Below is a small trained network, with its code and all its weights. Each question gives an input and a target symbol and asks what happens when units are switched off, that is, made to give their printed mean instead of their output.

import numpy as np


def w(rows, s, z=0):
    codes = np.array(rows[::2]) - 128.0
    scale = np.full(codes.shape[1], s)
    scale[-1] = z or s
    return codes * scale


def norm(h):
    return h / np.sqrt((h * h).mean(-1, keepdims=True) + 1e-5)


def f(y):
    return y / 2 * (1 + np.tanh(0.7978845608 * (y + 0.044715 * y**3)))


def softmax(a):
    e = np.exp(a - a.max(-1, keepdims=True))
    return e / e.sum(-1, keepdims=True)


def log_softmax(a):
    a = a - a.max(-1, keepdims=True)
    return a - np.log(np.exp(a).sum(-1, keepdims=True))


def net(x, mask):
    ids = ['αβδεθξστω'.index(c) for c in x.split()]
    T = len(ids)
    res = E[ids] + P[:T]
    u = 0
    for l in range(2):
        q, k, v = (norm(res) @ M[l].T for M in (Q, K, V))
        z = softmax(np.where(np.tri(T) > 0, q @ k.T / 4**0.5, -1e9)) @ v
        res = res + np.where(mask[u], z, O[l][:, -1]) @ O[l][:, :-1]
        u += 1
        y = f(norm(res) @ A[l][:, :-1].T + A[l][:, -1])
        res = res + np.where(mask[u : u + 8], y, B[l][:, -1]) @ B[l][:, :-1]
        u += 8
    return log_softmax(norm(res)[-1] @ U[:, :-1].T + U[:, -1])


Q, K, V, O, A, B = {}, {}, {}, {}, {}, {}
E = w([
[207,249,73,104],'α',
[105,136,76,166],'β',
[128,180,140,123],'δ',
[117,96,110,201],'ε',
[147,215,30,105],'θ',
[67,109,133,187],'ξ',
[128,148,117,130],'σ',
[83,43,82,232],'τ',
[157,174,60,130],'ω',
],0.019)
P = w([
[112,130,187,55],'0',
[173,30,32,163],'1',
[8,155,97,106],'2',
[199,144,106,191],'3',
[6,150,93,106],'4',
[199,146,123,207],'5',
[11,139,79,83],'6',
[200,140,120,206],'7',
[6,139,77,90],'8',
[196,160,136,221],'9',
[8,134,68,76],'10',
[200,135,95,175],'11',
],0.015)
Q[0] = w([
[150,201,233,28],'L0H1',
[42,213,143,124],'L0H1',
[92,64,217,83],'L0H1',
[87,83,254,125],'L0H1',
],0.021)
K[0] = w([
[201,212,190,78],'L0H1',
[49,169,156,91],'L0H1',
[146,93,207,132],'L0H1',
[131,138,254,168],'L0H1',
],0.025)
V[0] = w([
[122,127,107,113],'L0H1',
[102,100,1,243],'L0H1',
[120,124,72,85],'L0H1',
[122,122,54,122],'L0H1',
],0.0083)
O[0] = w([
[126,142,105,132,143],'L0H1',
[123,203,213,247,246],'L0H1',
[123,159,78,139,163],'L0H1',
[123,171,109,166,180],'L0H1',
],0.015,0.012)
A[0] = w([
[171,61,105,177,115],'L0N1',
[102,95,219,105,113],'L0N2',
[136,61,133,133,116],'L0N3',
[165,100,72,185,122],'L0N4',
[1,143,184,66,2],'L0N5',
[108,79,149,162,127],'L0N6',
[171,115,161,85,124],'L0N7',
[33,107,113,119,161],'L0N8',
],0.032,0.0097)
B[0] = w([
[106,144,120,49,158],'L0N1',
[190,95,109,187,139],'L0N2',
[132,113,176,82,131],'L0N3',
[132,138,169,186,254],'L0N4',
[151,181,204,3,177],'L0N5',
[168,134,102,152,195],'L0N6',
[179,96,96,136,133],'L0N7',
[79,155,126,219,240],'L0N8',
],0.042,0.0086)
Q[1] = w([
[39,173,78,135],'L1H1',
[178,138,129,139],'L1H1',
[4,165,83,109],'L1H1',
[84,81,116,101],'L1H1',
],0.045)
K[1] = w([
[80,191,130,253],'L1H1',
[142,83,116,106],'L1H1',
[91,246,138,211],'L1H1',
[84,211,159,115],'L1H1',
],0.036)
V[1] = w([
[147,136,101,90],'L1H1',
[161,129,74,169],'L1H1',
[144,1,143,162],'L1H1',
[98,79,114,146],'L1H1',
],0.032)
O[1] = w([
[70,168,90,101,72],'L1H1',
[205,166,84,100,252],'L1H1',
[129,4,92,65,90],'L1H1',
[135,102,135,81,122],'L1H1',
],0.027,0.013)
A[1] = w([
[42,199,145,3,3],'L1N1',
[7,59,81,125,189],'L1N2',
[80,41,42,195,130],'L1N3',
[127,193,175,79,45],'L1N4',
[182,25,100,174,47],'L1N5',
[177,211,215,100,76],'L1N6',
[193,117,254,126,37],'L1N7',
[41,182,79,131,41],'L1N8',
],0.028,0.0065)
B[1] = w([
[129,3,124,78,140],'L1N1',
[113,133,202,5,149],'L1N2',
[126,86,62,125,173],'L1N3',
[162,108,104,169,163],'L1N4',
[158,133,160,224,194],'L1N5',
[123,65,107,57,253],'L1N6',
[68,202,155,63,172],'L1N7',
[65,127,74,183,151],'L1N8',
],0.056,0.017)
U = w([
[228,139,73,73,78],'α',
[41,150,193,142,159],'β',
[136,68,187,101,225],'δ',
[214,171,219,119,175],'ε',
[88,140,23,117,37],'θ',
[133,228,199,53,121],'ξ',
[65,101,113,94,208],'σ',
[161,44,103,166,157],'τ',
[190,250,79,83,3],'ω',
],0.014,0.004)

Each question gives the input, a string of symbols that net reads in full, and the target symbol t.
The units are the heads (4 rows each of Q, K, V and O) and the neurons (one row each of A and B). Each row of codes is followed by its name. A weight is (code - 128) times the scale printed after its matrix; where a second scale follows, it is the last column's (O, A, B and U).
mask holds one flag per unit, layer by layer, with each layer's heads first. A switched-off unit (its flag False) gives its mean, the last column of its rows in O or B, instead of its output. The means were averaged over made-up inputs and are rounded, as every weight is.
A unit's drop is (log p(t) with every unit on - log p(t) with that unit switched off) / (log p(t) with every unit on - log p(t) with every unit switched off).
The circuit of an input: a set's keep is (log p(t) with only the set's units on - log p(t) with every unit switched off) / (log p(t) with every unit on - log p(t) with every unit switched off). Starting from the 12 units with the biggest drops (on a tie, the unit counted first), units are removed one at a time, each time the one whose removal leaves the highest keep (on an exact tie, the one counted first), for as long as the keep stays at least 0.8.
units of the circuit, in order: the units of the circuit, biggest drop first
unit that matters most: the unit with the biggest drop
k most important neurons: the k neurons with the biggest drops, biggest first
top k neurons in layer l: the k neurons of layer l with the biggest drops, biggest first
input ε ω ξ β β β ε τ ω σ, target τ: units of the circuit, in order -> (L0H1, L1H1, L0N2, L1N5)
input σ θ δ ε τ ε ξ ε σ σ β α, target δ: unit that matters most -> L0N7
input θ ξ σ ξ τ ε τ τ τ ε, target ω: top 2 neurons in layer 0 -> (L0N8, L0N4)
input σ ξ ξ β ε δ, target δ: top 4 neurons in layer 1 -> (L1N2, L1N3, L1N5, L1N7)
input ω ε τ σ, target α: 3 most important neurons -> (L0N5, L0N4, L0N8)
input θ τ θ ω α, target α: units of the circuit, in order -> (L1N6, L0N4, L1H1, L0N1)
input ε δ δ ξ β β ε τ σ δ, target τ: units of the circuit, in order -> (L0H1, L1H1, L0N2, L1N5)
input β τ τ β, target ξ: 2 most important neurons -> (L1N7, L0N1)
input θ β σ σ ε θ ε ε, target ω: top 2 neurons in layer 1 -> (L1N5, L1N6)
input β ξ τ β δ β α τ, target ξ: 3 most important neurons -> (L1N7, L0N1, L0N5)
input τ ξ α ε, target ε: 4 most important neurons -> (L0N5, L0N2, L1N5, L0N8)
input τ ε τ ε α β, target ε: 2 most important neurons -> (L0N5, L0N2)
input β ε δ τ, target ξ: 3 most important neurons -> (L0N1, L1N7, L0N4)
input θ τ ω ξ ε ξ δ β, target ω: top neuron in layer 0 -> (L0N8)
input ε δ σ δ σ θ ε δ, target τ: 4 most important neurons -> (L0N8, L0N2, L0N3, L1N3)
input ξ τ σ ω δ δ ξ τ θ ξ, target β: 2 most important neurons -> (L0N5, L0N8)
input α θ β θ β ε ε β, target θ: top 3 neurons in layer 0 -> (L0N4, L0N8, L0N7)
input ω ε β ω σ ξ τ β β β τ τ, target α: top 2 neurons in layer 0 -> (L0N5, L0N1)
input β θ θ ε δ, target δ: 2 most important neurons -> (L0N5, L1N1)
input ω τ δ ε ω σ ε ξ, target α: 2 most important neurons -> (L0N5, L0N4)
input ε σ α ω σ θ, target τ: 3 most important neurons -> (L0N2, L0N8, L0N3)
input α ε σ, target σ: unit that matters most -> L0N4
input σ ε θ σ α σ σ ξ ξ δ τ ε, target δ: top 2 neurons in layer 0 -> (L0N8, L0N7)
input θ δ α, target α: 4 most important neurons -> (L0N4, L0N5, L1N7, L1N5)
input σ τ ξ ω ε ω ω ε, target δ: top 4 neurons in layer 0 -> (L0N7, L0N3, L0N8, L0N5)
input θ σ τ ε σ ε β, target β: top 3 neurons in layer 1 -> (L1N3, L1N4, L1N5)
input θ τ ε ε ε δ ω σ β δ ω β, target ω: 4 most important neurons -> (L0N8, L0N4, L0N5, L1N5)
input α ε τ β σ τ τ δ, target θ: top 4 neurons in layer 0 -> (L0N8, L0N4, L0N5, L0N1)
